Below is a small trained network, with its code and all its weights. Each question gives an input and a class and asks what happens when units are switched off, that is, made to give their printed mean instead of their output.

import numpy as np


def w(rows, s, z=0):
    codes = np.array(rows[::2]) - 128.0
    scale = np.full(codes.shape[1], s)
    scale[-1] = z or s
    return codes * scale


def f(y):
    return np.maximum(y, 0)


def log_softmax(a):
    a = a - a.max(-1, keepdims=True)
    return a - np.log(np.exp(a).sum(-1, keepdims=True))


def net(x, mask):
    res = np.array(x, float).reshape(1, 4) / 4 @ E
    y = f(res @ A[0][:, :-1].T + A[0][:, -1])
    res = res + np.where(mask, y, B[0][:, -1]) @ B[0][:, :-1]
    return log_softmax(res[-1] @ U[:, :-1].T + U[:, -1])


A, B = {}, {}
E = w([
[53,51,4,138],'x0',
[128,125,128,128],'x1',
[228,23,141,29],'x2',
[255,120,82,239],'x3',
],0.0078)
A[0] = w([
[17,158,169,2,15],'n0',
[54,192,126,206,127],'n1',
[205,55,115,24,123],'n2',
[209,131,85,205,103],'n3',
[212,121,94,151,120],'n4',
[195,97,102,231,110],'n5',
[193,208,245,143,3],'n6',
[195,132,95,197,58],'n7',
[81,59,30,139,90],'n8',
[91,75,39,152,64],'n9',
[86,71,45,155,39],'n10',
[71,192,112,200,117],'n11',
[86,63,23,151,93],'n12',
[184,42,134,48,127],'n13',
[201,216,233,146,9],'n14',
[66,231,93,206,129],'n15',
[182,63,123,68,98],'n16',
[89,65,43,150,98],'n17',
[98,83,21,146,97],'n18',
[193,11,147,52,126],'n19',
[85,167,129,176,64],'n20',
[202,114,94,216,69],'n21',
[225,118,87,217,45],'n22',
[221,132,80,225,93],'n23',
[70,117,173,36,95],'n24',
],0.0073,0.0028)
B[0] = w([
[2,13,113,84,221],'n0',
[159,185,60,193,214],'n1',
[143,199,55,197,248],'n2',
[13,48,129,92,225],'n3',
[70,104,105,128,204],'n4',
[60,72,126,103,230],'n5',
[208,140,206,62,208],'n6',
[67,72,130,121,201],'n7',
[212,141,205,82,209],'n8',
[185,126,192,88,192],'n9',
[168,133,155,88,187],'n10',
[156,208,76,198,206],'n11',
[199,149,207,73,212],'n12',
[140,188,66,212,236],'n13',
[210,144,211,66,210],'n14',
[187,201,47,212,230],'n15',
[142,168,83,170,209],'n16',
[194,151,203,76,201],'n17',
[201,138,215,66,204],'n18',
[163,223,33,238,254],'n19',
[139,147,100,160,169],'n20',
[55,76,127,111,219],'n21',
[49,76,125,115,230],'n22',
[48,57,125,94,243],'n23',
[39,56,116,115,200],'n24',
],0.0069,0.007)
U = w([
[151,163,44,208,120],'0',
[7,63,132,97,245],'1',
[214,128,230,72,3],'2',
],0.015,0.0012)

Each question gives the input, the list of numbers given to net, and the class t.
The units are the neurons (one row each of A and B). Each row of codes is followed by its name. A weight is (code - 128) times the scale printed after its matrix; where a second scale follows, it is the last column's (A, B and U).
mask holds one flag per neuron, in row order. A switched-off neuron (its flag False) gives its mean, the last column of its row in B, instead of its output. The means were averaged over made-up inputs and are rounded, as every weight is.
A unit's drop is (log p(t) with every unit on - log p(t) with that unit switched off) / (log p(t) with every unit on - log p(t) with every unit switched off).
most important unit: the unit with the biggest drop
top k neurons: the k neurons with the biggest drops, biggest first
drop when u is switched off: that unit's drop, to one decimal
input [4,-1,-6,-6], class 0: top 2 neurons -> n15, n1
input [-7,-5,7,-4], class 0: most important unit -> n19
input [-8,3,-7,-7], class 2: top 2 neurons -> n6, n14
input [-5,-2,-4,-3], class 2: top 2 neurons -> n19, n6
input [-6,-4,-7,-7], class 0: top 3 neurons -> n15, n1, n11
input [-6,-6,-8,-8], class 0: top 2 neurons -> n15, n1
input [-7,1,5,-8], class 1: top 2 neurons -> n0, n24
input [-8,2,-6,0], class 2: top 3 neurons -> n14, n6, n19
input [3,2,-3,-3], class 0: top 2 neurons -> n3, n23
input [-6,1,-8,-7], class 0: top 3 neurons -> n15, n1, n11
input [-8,7,-7,-7], class 2: drop when n22 is switched off -> 0.3
input [7,0,0,-1], class 2: drop when n24 is switched off -> 0.0
input [-5,8,5,-8], class 1: drop when n0 is switched off -> 0.8
input [6,2,1,5], class 2: drop when n9 is switched off -> 0.1
input [1,7,-6,-6], class 0: most important unit -> n15
